Here is a tiny trained network, its code and every weight. The questions are about switching its units off for an input and a target symbol, where a switched-off unit gives its printed mean instead of its output.

import numpy as np


def w(rows, s, z=0):
    codes = np.array(rows[::2]) - 128.0
    scale = np.full(codes.shape[1], s)
    scale[-1] = z or s
    return codes * scale


def f(y):
    return np.maximum(y, 0)


def softmax(a):
    e = np.exp(a - a.max(-1, keepdims=True))
    return e / e.sum(-1, keepdims=True)


def log_softmax(a):
    a = a - a.max(-1, keepdims=True)
    return a - np.log(np.exp(a).sum(-1, keepdims=True))


def net(x, mask):
    ids = ['αβγδζηθμξστφω'.index(c) for c in x.split()]
    T = len(ids)
    res = E[ids] + P[:T]
    u = 0
    for l in range(2):
        r = res
        for j in range(2):
            rows = slice(3 * j, 3 * j + 3)
            q, k, v = (r @ M[l][rows].T for M in (Q, K, V))
            z = softmax(np.where(np.tri(T) > 0, q @ k.T / 3**0.5, -1e9)) @ v
            o = O[l][rows]
            res = res + np.where(mask[u + j], z, o[:, -1]) @ o[:, :-1]
        u += 2
        y = f(res @ A[l][:, :-1].T + A[l][:, -1])
        res = res + np.where(mask[u : u + 8], y, B[l][:, -1]) @ B[l][:, :-1]
        u += 8
    return log_softmax(res[-1] @ U[:, :-1].T + U[:, -1])


Q, K, V, O, A, B = {}, {}, {}, {}, {}, {}
E = w([
[68,125,199],'α',
[127,141,109],'β',
[144,138,100],'γ',
[166,139,80],'δ',
[190,122,132],'ζ',
[145,134,105],'η',
[134,156,67],'θ',
[127,140,110],'μ',
[72,147,140],'ξ',
[127,143,107],'σ',
[182,140,59],'τ',
[227,254,231],'φ',
[121,131,133],'ω',
],0.0088)
P = w([
[125,130,133],'0',
[94,242,96],'1',
[201,73,177],'2',
[26,182,59],'3',
[255,102,206],'4',
[43,125,67],'5',
[175,127,143],'6',
[127,127,119],'7',
[140,123,129],'8',
[118,121,144],'9',
],0.0084)
Q[0] = w([
[94,204,95],'L0H1',
[114,255,142],'L0H1',
[122,43,176],'L0H1',
[207,152,254],'L0H2',
[209,99,185],'L0H2',
[48,152,112],'L0H2',
],0.0077)
K[0] = w([
[126,61,90],'L0H1',
[147,10,111],'L0H1',
[155,208,146],'L0H1',
[56,102,94],'L0H2',
[55,150,84],'L0H2',
[178,83,147],'L0H2',
],0.011)
V[0] = w([
[120,141,164],'L0H1',
[254,117,188],'L0H1',
[208,136,170],'L0H1',
[57,111,178],'L0H2',
[55,130,40],'L0H2',
[198,105,209],'L0H2',
],0.0083)
O[0] = w([
[183,131,110,240],'L0H1',
[178,254,169,35],'L0H1',
[167,155,155,124],'L0H1',
[158,122,70,254],'L0H2',
[58,97,94,106],'L0H2',
[182,159,152,67],'L0H2',
],0.009,0.00064)
A[0] = w([
[146,58,211,208],'L0N1',
[89,186,33,181],'L0N2',
[153,131,91,116],'L0N3',
[155,210,204,255],'L0N4',
[3,78,35,216],'L0N5',
[97,220,44,192],'L0N6',
[102,42,193,197],'L0N7',
[153,156,32,146],'L0N8',
],0.0071,0.0042)
B[0] = w([
[94,200,23,198],'L0N1',
[191,69,199,192],'L0N2',
[161,139,128,135],'L0N3',
[108,255,126,254],'L0N4',
[109,15,234,227],'L0N5',
[213,121,167,206],'L0N6',
[52,155,67,191],'L0N7',
[208,88,147,163],'L0N8',
],0.0067,0.0052)
Q[1] = w([
[94,94,98],'L1H1',
[104,121,72],'L1H1',
[121,118,232],'L1H1',
[111,144,108],'L1H2',
[150,94,208],'L1H2',
[95,141,255],'L1H2',
],0.008)
K[1] = w([
[148,110,138],'L1H1',
[155,109,197],'L1H1',
[100,105,4],'L1H1',
[141,134,139],'L1H2',
[97,125,61],'L1H2',
[126,184,66],'L1H2',
],0.012)
V[1] = w([
[213,125,131],'L1H1',
[2,140,141],'L1H1',
[239,95,109],'L1H1',
[122,186,132],'L1H2',
[45,175,155],'L1H2',
[170,52,114],'L1H2',
],0.0085)
O[1] = w([
[58,118,223,110],'L1H1',
[215,130,2,189],'L1H1',
[93,133,222,46],'L1H1',
[102,116,88,210],'L1H2',
[152,113,26,240],'L1H2',
[160,143,214,4],'L1H2',
],0.0088,0.0018)
A[1] = w([
[99,10,146,143],'L1N1',
[61,142,87,206],'L1N2',
[114,124,204,203],'L1N3',
[146,81,116,253],'L1N4',
[165,132,106,90],'L1N5',
[157,178,127,137],'L1N6',
[155,183,121,145],'L1N7',
[156,181,126,134],'L1N8',
],0.013,0.0053)
B[1] = w([
[88,5,143,193],'L1N1',
[179,108,125,254],'L1N2',
[106,195,179,208],'L1N3',
[185,131,105,243],'L1N4',
[130,202,144,166],'L1N5',
[91,123,107,194],'L1N6',
[96,114,91,208],'L1N7',
[87,117,106,196],'L1N8',
],0.014,0.006)
U = w([
[234,125,57,252],'α',
[32,44,172,170],'β',
[128,108,155,62],'γ',
[134,155,166,98],'δ',
[114,187,189,136],'ζ',
[148,136,135,29],'η',
[150,168,161,230],'θ',
[126,102,159,60],'μ',
[87,117,83,26],'ξ',
[124,112,152,19],'σ',
[146,188,179,165],'τ',
[57,184,97,46],'φ',
[118,1,103,109],'ω',
],0.0082,0.0024)

Each question gives the input, a string of symbols that net reads in full, and the target symbol t.
The units are the heads (3 rows each of Q, K, V and O) and the neurons (one row each of A and B). Each row of codes is followed by its name. A weight is (code - 128) times the scale printed after its matrix; where a second scale follows, it is the last column's (O, A, B and U).
mask holds one flag per unit, layer by layer, with each layer's heads first. A switched-off unit (its flag False) gives its mean, the last column of its rows in O or B, instead of its output. The means were averaged over made-up inputs and are rounded, as every weight is.
A unit's drop is (log p(t) with every unit on - log p(t) with that unit switched off) / (log p(t) with every unit on - log p(t) with every unit switched off).
The circuit of an input: a set's keep is (log p(t) with only the set's units on - log p(t) with every unit switched off) / (log p(t) with every unit on - log p(t) with every unit switched off). Starting from the 12 units with the biggest drops (on a tie, the unit counted first), units are removed one at a time, each time the one whose removal leaves the highest keep (on an exact tie, the one counted first), for as long as the keep stays at least 0.8.
circuit, biggest first: the units of the circuit, biggest drop first
unit that matters most: the unit with the biggest drop
k most important neurons: the k neurons with the biggest drops, biggest first
k most important neurons of layer l: the k neurons of layer l with the biggest drops, biggest first
which heads matter: for each layer, one digit per head in row order, 1 if its drop is at least 0.15 and else 0, layers parted by /
input ξ β α α α, target α: circuit, biggest first	[L1H1]
input ξ ξ δ, target ω: circuit, biggest first	[L0N4; L1N1; L0H1]
input α ξ η α ξ ξ γ, target ω: circuit, biggest first	[L0H2; L0N4; L0H1; L1N1]
input τ θ δ τ ζ, target ζ: circuit, biggest first	[L1H1; L0N6; L1N3]
input ξ θ ξ, target β: 2 most important neurons of layer 1	[L1N1; L1N3]
input γ ζ α α ξ τ, target ω: which heads matter	10 / 10
input α θ θ α, target β: circuit, biggest first	[L0N5; L1N1]
input γ α θ τ ξ η, target ω: circuit, biggest first	[L1N1; L0N5]
input α ξ τ, target ω: 3 most important neurons	[L1N1; L0N4; L1N4]
input α μ ξ α τ θ θ γ, target β: 3 most important neurons	[L1N1; L0N4; L0N5]
input α α μ, target α: 2 most important neurons	[L0N5; L1N4]
input α α ζ α α α, target α: which heads matter	01 / 11
input τ ω θ θ, target β: circuit, biggest first	[L1N1; L0N5; L1H1; L0N2]
input ξ α ξ γ, target ω: circuit, biggest first	[L1N1; L0N5; L0N4; L0H1]
input α α α ξ α ξ ξ ζ, target ω: which heads matter	11 / 00
input η α α ξ τ ξ ζ, target ω: circuit, biggest first	[L0H2; L1N1; L0N4]
input η φ φ ζ α, target φ: which heads matter	10 / 00
input α α ξ μ ξ ξ, target ω: circuit, biggest first	[L0H1; L1N1; L0N5; L1H1]
input α α τ θ, target ζ: unit that matters most	L0H2
input μ ξ ξ τ ξ η θ ω, target β: which heads matter	10 / 01
